Below is a small trained network, with its code and all its weights. Each question gives an input and a target symbol and asks what happens when units are switched off, that is, made to give their printed mean instead of their output.

import numpy as np


def w(rows, s, z=0):
    codes = np.array(rows[::2]) - 128.0
    scale = np.full(codes.shape[1], s)
    scale[-1] = z or s
    return codes * scale


def f(y):
    return y / 2 * (1 + np.tanh(0.7978845608 * (y + 0.044715 * y**3)))


def softmax(a):
    e = np.exp(a - a.max(-1, keepdims=True))
    return e / e.sum(-1, keepdims=True)


def log_softmax(a):
    a = a - a.max(-1, keepdims=True)
    return a - np.log(np.exp(a).sum(-1, keepdims=True))


def net(x, mask):
    ids = ['αβγδεζηθλξπτφψ'.index(c) for c in x.split()]
    T = len(ids)
    res = E[ids] + P[:T]
    r = res
    for j in range(2):
        rows = slice(2 * j, 2 * j + 2)
        q, k, v = (r @ M[0][rows].T for M in (Q, K, V))
        z = softmax(np.where(np.tri(T) > 0, q @ k.T / 2**0.5, -1e9)) @ v
        o = O[0][rows]
        res = res + np.where(mask[j], z, o[:, -1]) @ o[:, :-1]
    y = f(res @ A[0][:, :-1].T + A[0][:, -1])
    res = res + np.where(mask[2:10], y, B[0][:, -1]) @ B[0][:, :-1]
    return log_softmax(res[-1] @ U[:, :-1].T + U[:, -1])


Q, K, V, O, A, B = {}, {}, {}, {}, {}, {}
E = w([
[98,39,185,153,152],'α',
[180,124,17,71,149],'β',
[152,70,191,99,31],'γ',
[162,106,141,90,61],'δ',
[130,147,176,117,39],'ε',
[72,184,138,172,199],'ζ',
[151,164,117,95,78],'η',
[171,59,153,84,49],'θ',
[136,174,132,113,63],'λ',
[140,148,142,117,51],'ξ',
[94,157,125,165,147],'π',
[134,110,195,114,26],'τ',
[150,142,128,104,63],'φ',
[142,201,6,108,202],'ψ',
],0.017)
P = w([
[80,94,79,123,165],'0',
[181,117,145,111,194],'1',
[180,95,85,211,146],'2',
[206,109,123,172,163],'3',
[48,87,120,31,174],'4',
[46,44,25,179,82],'5',
[1,59,48,90,123],'6',
[166,104,180,45,205],'7',
[155,80,48,232,72],'8',
[210,95,146,147,131],'9',
[92,41,131,51,178],'10',
[76,40,54,158,99],'11',
],0.0098)
Q[0] = w([
[156,131,131,145,124],'head 1',
[105,119,117,131,128],'head 1',
[169,175,211,40,158],'head 2',
[255,163,145,194,73],'head 2',
],0.035)
K[0] = w([
[83,123,110,103,110],'head 1',
[179,139,140,151,133],'head 1',
[72,141,163,15,157],'head 2',
[3,93,52,120,67],'head 2',
],0.036)
V[0] = w([
[124,121,111,120,118],'head 1',
[130,156,200,14,191],'head 1',
[115,250,125,95,92],'head 2',
[160,110,42,84,154],'head 2',
],0.024)
O[0] = w([
[122,110,131,140,118,159],'head 1',
[56,192,158,21,122,56],'head 1',
[137,112,66,234,74,2],'head 2',
[8,82,73,81,137,245],'head 2',
],0.016,0.0071)
A[0] = w([
[103,125,158,156,253,61],'neuron 1',
[139,107,108,113,210,72],'neuron 2',
[117,107,172,216,192,171],'neuron 3',
[149,122,115,79,19,182],'neuron 4',
[55,131,226,228,195,5],'neuron 5',
[166,142,69,91,21,50],'neuron 6',
[190,135,52,93,155,5],'neuron 7',
[104,100,111,135,177,65],'neuron 8',
],0.014,0.011)
B[0] = w([
[176,96,55,137,92,241],'neuron 1',
[67,130,166,177,116,238],'neuron 2',
[135,109,98,56,106,201],'neuron 3',
[132,192,88,173,154,245],'neuron 4',
[64,220,254,218,172,160],'neuron 5',
[56,120,207,56,99,173],'neuron 6',
[101,202,147,22,134,137],'neuron 7',
[218,182,167,87,130,246],'neuron 8',
],0.021,0.011)
U = w([
[149,81,206,124,95,139],'α',
[105,150,207,111,119,38],'β',
[180,130,178,144,219,192],'γ',
[118,109,78,168,255,244],'δ',
[163,161,194,134,33,2],'ε',
[139,202,169,193,102,160],'ζ',
[67,137,150,162,127,133],'η',
[78,72,164,138,203,233],'θ',
[104,131,177,136,57,58],'λ',
[140,118,128,147,84,147],'ξ',
[181,93,69,147,168,220],'π',
[217,162,135,142,91,26],'τ',
[116,113,97,171,147,210],'φ',
[148,171,83,128,139,94],'ψ',
],0.0097,0.0092)

Each question gives the input, a string of symbols that net reads in full, and the target symbol t.
The units are the heads (2 rows each of Q, K, V and O) and the neurons (one row each of A and B). Each row of codes is followed by its name. A weight is (code - 128) times the scale printed after its matrix; where a second scale follows, it is the last column's (O, A, B and U).
mask holds one flag per unit, heads first, then neurons. A switched-off unit (its flag False) gives its mean, the last column of its rows in O or B, instead of its output. The means were averaged over made-up inputs and are rounded, as every weight is.
A unit's drop is (log p(t) with every unit on - log p(t) with that unit switched off) / (log p(t) with every unit on - log p(t) with every unit switched off).
The circuit of an input: a set's keep is (log p(t) with only the set's units on - log p(t) with every unit switched off) / (log p(t) with every unit on - log p(t) with every unit switched off). Starting from all 10 units, units are removed one at a time, each time the one whose removal leaves the highest keep (on an exact tie, the one counted first), for as long as the keep stays at least 0.8.
circuit, biggest first: the units of the circuit, biggest drop first
k most important neurons: the k neurons with the biggest drops, biggest first
which heads matter: for each layer, one digit per head in row order, 1 if its drop is at least 0.15 and else 0, layers parted by /
input ζ η η ψ θ π η λ ζ β, target β: circuit, biggest first	(neuron 7; neuron 1)
input δ η γ τ δ ζ θ, target τ: 2 most important neurons	(neuron 2; neuron 5)
input ζ π η ψ, target ψ: 3 most important neurons	(neuron 7; neuron 5; neuron 6)
input ψ ψ γ δ α π ψ η, target α: circuit, biggest first	(head 2; neuron 1; neuron 2; neuron 4)
input π ψ τ ζ λ ξ θ γ γ δ, target θ: circuit, biggest first	(head 2; neuron 8)
input γ η λ ζ θ ξ λ, target ζ: 4 most important neurons	(neuron 1; neuron 4; neuron 3; neuron 6)
input π τ φ α, target α: most important neuron	(neuron 3)
input φ α ψ ε β η θ, target ε: circuit, biggest first	(head 2; neuron 6)
input ζ ψ ξ β β δ η, target β: circuit, biggest first	(neuron 8; head 2)
input ε ξ γ δ, target ε: circuit, biggest first	(head 2; neuron 6)
input γ ε ζ α λ γ α γ, target λ: circuit, biggest first	(neuron 6; head 2)
input α ξ γ ζ ζ η ζ δ τ δ, target ζ: 4 most important neurons	(neuron 4; neuron 1; neuron 3; neuron 6)
input γ γ θ γ ζ ψ γ θ τ, target ψ: circuit, biggest first	(neuron 8; head 2; neuron 4)
input ζ α β γ π φ ξ, target γ: circuit, biggest first	(head 2; neuron 2)
input ε γ θ ψ π γ θ λ λ, target γ: circuit, biggest first	(head 2)
input ζ λ η ψ θ π, target π: 2 most important neurons	(neuron 2; neuron 6)
input η τ θ δ ψ θ ψ β γ η, target ψ: circuit, biggest first	(neuron 8; head 2)
input π ζ ζ η γ γ, target ζ: 3 most important neurons	(neuron 4; neuron 1; neuron 3)
input θ η η δ τ, target η: 2 most important neurons	(neuron 6; neuron 8)
input ε ψ τ, target ε: 3 most important neurons	(neuron 6; neuron 3; neuron 1)
input ψ θ π ε φ γ, target π: circuit, biggest first	(neuron 2; neuron 5)
input ζ γ β γ ε τ ε φ η η γ φ, target η: 3 most important neurons	(neuron 6; neuron 8; neuron 1)
input ζ ψ ξ α η α λ φ φ, target α: 3 most important neurons	(neuron 1; neuron 2; neuron 4)
input θ ψ θ ψ θ, target ψ: 4 most important neurons	(neuron 8; neuron 4; neuron 2; neuron 5)
input δ γ φ, target δ: most important neuron	(neuron 8)
input τ ε ζ γ α β θ θ ψ ψ δ γ, target ψ: 3 most important neurons	(neuron 8; neuron 4; neuron 2)
input ψ γ ε ζ φ, target γ: circuit, biggest first	(head 2; neuron 1)
input γ λ β β ζ δ, target β: 3 most important neurons	(neuron 8; neuron 2; neuron 1)
input π η γ τ, target π: which heads matter	10
